Below are the code and all the weights of a small trained network. Each question names an input and a class and asks about switching units off, where a switched-off unit gives its printed mean instead of its output.

import numpy as np


def w(rows, s, z=0):
    codes = np.array(rows[::2]) - 128.0
    scale = np.full(codes.shape[1], s)
    scale[-1] = z or s
    return codes * scale


def f(y):
    return np.maximum(y, 0)


def log_softmax(a):
    a = a - a.max(-1, keepdims=True)
    return a - np.log(np.exp(a).sum(-1, keepdims=True))


def net(x, mask):
    res = np.array(x, float).reshape(1, 8) / 4 @ E
    y = f(res @ A[0][:, :-1].T + A[0][:, -1])
    res = res + np.where(mask, y, B[0][:, -1]) @ B[0][:, :-1]
    return log_softmax(res[-1] @ U[:, :-1].T + U[:, -1])


A, B = {}, {}
E = w([
[131,125,135,125,132,123,129],'x0',
[89,32,206,120,63,205,189],'x1',
[221,154,150,180,172,252,154],'x2',
[110,150,75,121,94,164,140],'x3',
[133,158,138,131,97,129,123],'x4',
[79,182,213,72,200,214,55],'x5',
[120,123,118,136,126,134,124],'x6',
[153,106,170,119,155,99,116],'x7',
],0.012)
A[0] = w([
[132,171,94,122,109,136,128,138],'N0',
[120,124,170,124,120,209,118,71],'N1',
[189,154,138,144,145,159,158,192],'N2',
[106,89,148,123,94,117,110,137],'N3',
[98,95,163,137,116,163,170,145],'N4',
[161,171,48,137,237,127,134,213],'N5',
[197,96,124,192,97,123,183,230],'N6',
[15,155,170,67,145,137,79,243],'N7',
[80,98,108,96,73,54,109,255],'N8',
[92,76,171,134,67,147,148,194],'N9',
[133,142,105,137,161,161,7,165],'N10',
[110,106,164,58,152,222,106,125],'N11',
[193,142,140,205,163,189,160,188],'N12',
[118,150,79,125,140,72,63,223],'N13',
[151,55,121,130,144,137,113,203],'N14',
[157,145,73,130,148,85,110,249],'N15',
[129,142,163,127,140,175,130,39],'N16',
[197,132,125,167,151,182,133,175],'N17',
],0.015,0.0049)
B[0] = w([
[100,146,120,110,118,98,97,158],'N0',
[89,194,190,128,91,44,149,196],'N1',
[171,89,122,183,65,151,87,185],'N2',
[82,116,93,89,138,167,165,169],'N3',
[42,140,187,101,104,116,164,185],'N4',
[161,153,132,158,98,130,83,221],'N5',
[90,13,79,112,52,119,135,204],'N6',
[148,202,144,92,218,124,82,254],'N7',
[140,158,191,99,174,122,254,245],'N8',
[61,75,136,99,161,188,169,204],'N9',
[212,208,130,123,132,169,118,200],'N10',
[87,198,189,181,146,116,156,226],'N11',
[116,108,126,178,47,134,100,215],'N12',
[165,183,90,150,139,68,139,220],'N13',
[100,128,123,140,112,107,167,161],'N14',
[156,216,139,227,44,38,141,208],'N15',
[124,127,186,174,143,107,158,170],'N16',
[169,111,130,205,80,162,99,197],'N17',
],0.0095,0.022)
U = w([
[117,178,180,200,82,36,192,240],'0',
[170,85,59,199,74,55,58,39],'1',
[183,189,94,60,202,41,56,207],'2',
[192,171,157,183,117,180,63,78],'3',
[140,81,131,28,107,154,253,171],'4',
[97,34,136,132,44,192,137,4],'5',
[81,143,174,51,209,172,119,92],'6',
],0.011,0.0017)

Each question gives the input, the list of numbers given to net, and the class t.
The units are the neurons (one row each of A and B). Each row of codes is followed by its name. A weight is (code - 128) times the scale printed after its matrix; where a second scale follows, it is the last column's (A, B and U).
mask holds one flag per neuron, in row order. A switched-off neuron (its flag False) gives its mean, the last column of its row in B, instead of its output. The means were averaged over made-up inputs and are rounded, as every weight is.
A unit's drop is (log p(t) with every unit on - log p(t) with that unit switched off) / (log p(t) with every unit on - log p(t) with every unit switched off).
most important unit: the unit with the biggest drop
k most important neurons: the k neurons with the biggest drops, biggest first
drop of u: that unit's drop, to one decimal
input [-3,1,-1,4,-7,8,7,-8], class 6: most important unit	N7
input [-6,6,1,5,0,0,-3,-2], class 5: 3 most important neurons	(N8; N15; N9)
input [5,1,-1,6,0,0,-2,-5], class 4: 3 most important neurons	(N15; N7; N11)
input [-4,0,1,-2,-5,-7,3,7], class 1: 2 most important neurons	(N6; N11)
input [-2,-8,1,-2,-1,1,-5,5], class 3: 2 most important neurons	(N10; N6)
input [8,2,0,-3,7,5,-1,2], class 6: 2 most important neurons	(N15; N7)
input [-6,5,0,-8,2,8,-4,-1], class 6: 2 most important neurons	(N7; N15)
input [-8,3,0,4,4,1,-1,-1], class 6: drop of N15	0.4
input [3,0,0,7,-7,3,4,-3], class 2: drop of N8	0.1
input [-4,-8,1,-2,3,-6,3,2], class 1: drop of N11	0.2
